Below is a small trained network, with its code and all its weights. Each question gives an input and a class and asks what happens when units are switched off, that is, made to give their printed mean instead of their output.

import numpy as np


def w(rows, s, z=0):
    codes = np.array(rows[::2]) - 128.0
    scale = np.full(codes.shape[1], s)
    scale[-1] = z or s
    return codes * scale


def norm(h):
    return h / np.sqrt((h * h).mean(-1, keepdims=True) + 1e-5)


def f(y):
    return y / 2 * (1 + np.tanh(0.7978845608 * (y + 0.044715 * y**3)))


def log_softmax(a):
    a = a - a.max(-1, keepdims=True)
    return a - np.log(np.exp(a).sum(-1, keepdims=True))


def net(x, mask):
    res = np.array(x, float).reshape(1, 3) / 4 @ E
    u = 0
    for l in range(3):
        y = f(norm(res) @ A[l][:, :-1].T + A[l][:, -1])
        res = res + np.where(mask[u : u + 9], y, B[l][:, -1]) @ B[l][:, :-1]
        u += 9
    return log_softmax(norm(res)[-1] @ U[:, :-1].T + U[:, -1])


A, B = {}, {}
E = w([
[29,107,115,230,129,183],'x0',
[79,137,251,151,112,87],'x1',
[245,89,139,7,4,123],'x2',
],0.011)
A[0] = w([
[177,254,125,132,146,110,38],'L0N1',
[164,22,252,130,97,49,71],'L0N2',
[125,91,179,144,66,91,90],'L0N3',
[206,97,82,111,65,128,116],'L0N4',
[185,193,168,14,100,33,68],'L0N5',
[205,194,81,163,119,83,76],'L0N6',
[107,95,153,230,180,20,215],'L0N7',
[177,239,187,119,162,57,2],'L0N8',
[152,166,68,79,118,104,79],'L0N9',
],0.0085,0.0052)
B[0] = w([
[177,162,109,114,158,129,127],'L0N1',
[146,232,223,62,87,170,212],'L0N2',
[197,160,163,99,153,206,159],'L0N3',
[88,90,60,120,95,115,211],'L0N4',
[75,73,154,205,191,168,249],'L0N5',
[98,135,103,51,149,145,136],'L0N6',
[177,109,19,176,110,155,254],'L0N7',
[251,2,112,150,152,79,152],'L0N8',
[58,105,152,40,163,155,152],'L0N9',
],0.0079,0.0063)
A[1] = w([
[122,128,227,120,83,168,68],'L1N1',
[175,164,156,163,156,80,54],'L1N2',
[140,146,149,124,167,8,58],'L1N3',
[167,125,137,95,106,72,127],'L1N4',
[104,145,138,191,112,139,4],'L1N5',
[160,137,132,69,122,77,106],'L1N6',
[93,157,181,118,70,131,119],'L1N7',
[156,119,149,175,151,165,141],'L1N8',
[99,123,81,118,172,126,97],'L1N9',
],0.015,0.003)
B[1] = w([
[211,213,196,110,83,19,254],'L1N1',
[233,62,95,114,37,73,149],'L1N2',
[162,46,12,74,169,208,140],'L1N3',
[73,122,147,255,134,118,167],'L1N4',
[117,181,86,140,150,148,184],'L1N5',
[57,146,176,251,148,176,173],'L1N6',
[203,105,198,73,170,66,192],'L1N7',
[106,122,88,169,142,26,193],'L1N8',
[106,175,223,176,95,150,210],'L1N9',
],0.0081,0.0071)
A[2] = w([
[109,27,133,101,79,154,92],'L2N1',
[122,170,204,97,78,56,120],'L2N2',
[144,41,128,76,174,174,172],'L2N3',
[63,141,127,195,143,99,3],'L2N4',
[132,172,99,153,57,64,90],'L2N5',
[135,136,80,94,172,109,52],'L2N6',
[129,150,179,99,245,124,85],'L2N7',
[108,83,131,77,239,139,25],'L2N8',
[126,194,79,80,119,172,124],'L2N9',
],0.012,0.0038)
B[2] = w([
[236,225,81,89,46,147,171],'L2N1',
[167,210,211,144,160,65,253],'L2N2',
[87,80,102,175,51,81,179],'L2N3',
[42,159,72,182,93,241,210],'L2N4',
[113,161,221,114,150,165,161],'L2N5',
[96,104,186,100,114,166,127],'L2N6',
[212,76,155,90,134,254,158],'L2N7',
[81,80,223,141,123,178,141],'L2N8',
[106,184,146,68,158,12,154],'L2N9',
],0.0096,0.0067)
U = w([
[6,175,127,42,125,72,76],'0',
[107,106,115,116,145,92,2],'1',
[210,168,237,116,139,64,170],'2',
[116,174,151,48,249,202,77],'3',
[157,143,26,74,4,119,149],'4',
[101,12,183,95,98,219,128],'5',
[27,171,54,204,159,174,191],'6',
[217,15,64,177,194,42,112],'7',
],0.018,0.0089)

Each question gives the input, the list of numbers given to net, and the class t.
The units are the neurons (one row each of A and B). Each row of codes is followed by its name. A weight is (code - 128) times the scale printed after its matrix; where a second scale follows, it is the last column's (A, B and U).
mask holds one flag per neuron, layer by layer. A switched-off neuron (its flag False) gives its mean, the last column of its row in B, instead of its output. The means were averaged over made-up inputs and are rounded, as every weight is.
A unit's drop is (log p(t) with every unit on - log p(t) with that unit switched off) / (log p(t) with every unit on - log p(t) with every unit switched off).
The circuit of an input: a set's keep is (log p(t) with only the set's units on - log p(t) with every unit switched off) / (log p(t) with every unit on - log p(t) with every unit switched off). Starting from the 12 units with the biggest drops (on a tie, the unit counted first), units are removed one at a time, each time the one whose removal leaves the highest keep (on an exact tie, the one counted first), for as long as the keep stays at least 0.8.
units of the circuit, in order: the units of the circuit, biggest drop first
unit that matters most: the unit with the biggest drop
k most important neurons: the k neurons with the biggest drops, biggest first
k most important neurons of layer l: the k neurons of layer l with the biggest drops, biggest first
input [-6,-3,4], class 4: units of the circuit, in order : [L0N4, L1N1]
input [-6,3,-1], class 7: units of the circuit, in order : [L0N8, L1N3]
input [-6,-3,2], class 5: unit that matters most : L0N5
input [-6,5,-2], class 7: 2 most important neurons : [L0N8, L1N3]
input [-5,-1,-7], class 7: units of the circuit, in order : [L0N5, L1N2, L0N8, L1N3]
input [-6,-2,3], class 5: 3 most important neurons : [L1N1, L0N7, L0N5]
input [1,-2,0], class 6: 2 most important neurons : [L1N7, L1N1]
input [-3,-1,4], class 4: 2 most important neurons : [L0N4, L0N5]
input [5,-8,1], class 4: 2 most important neurons : [L0N5, L1N6]
input [-3,5,-5], class 7: 2 most important neurons : [L1N2, L0N5]
input [0,-1,1], class 4: 2 most important neurons : [L1N1, L2N1]
input [-2,7,-5], class 6: 4 most important neurons of layer 1 : [L1N7, L1N5, L1N1, L1N8]
input [-4,-8,0], class 0: 2 most important neurons : [L2N9, L0N7]
input [-7,-1,-5], class 7: unit that matters most : L0N8
input [-4,3,-6], class 7: 2 most important neurons of layer 0 : [L0N8, L0N5]
input [-4,1,0], class 5: 3 most important neurons of layer 0 : [L0N8, L0N9, L0N6]
input [6,-6,2], class 4: 2 most important neurons of layer 2 : [L2N1, L2N4]
input [-2,2,-1], class 7: 2 most important neurons of layer 0 : [L0N8, L0N7]
input [-4,-6,-3], class 3: 2 most important neurons of layer 2 : [L2N7, L2N9]
input [1,-3,1], class 4: most important neuron : [L1N1]
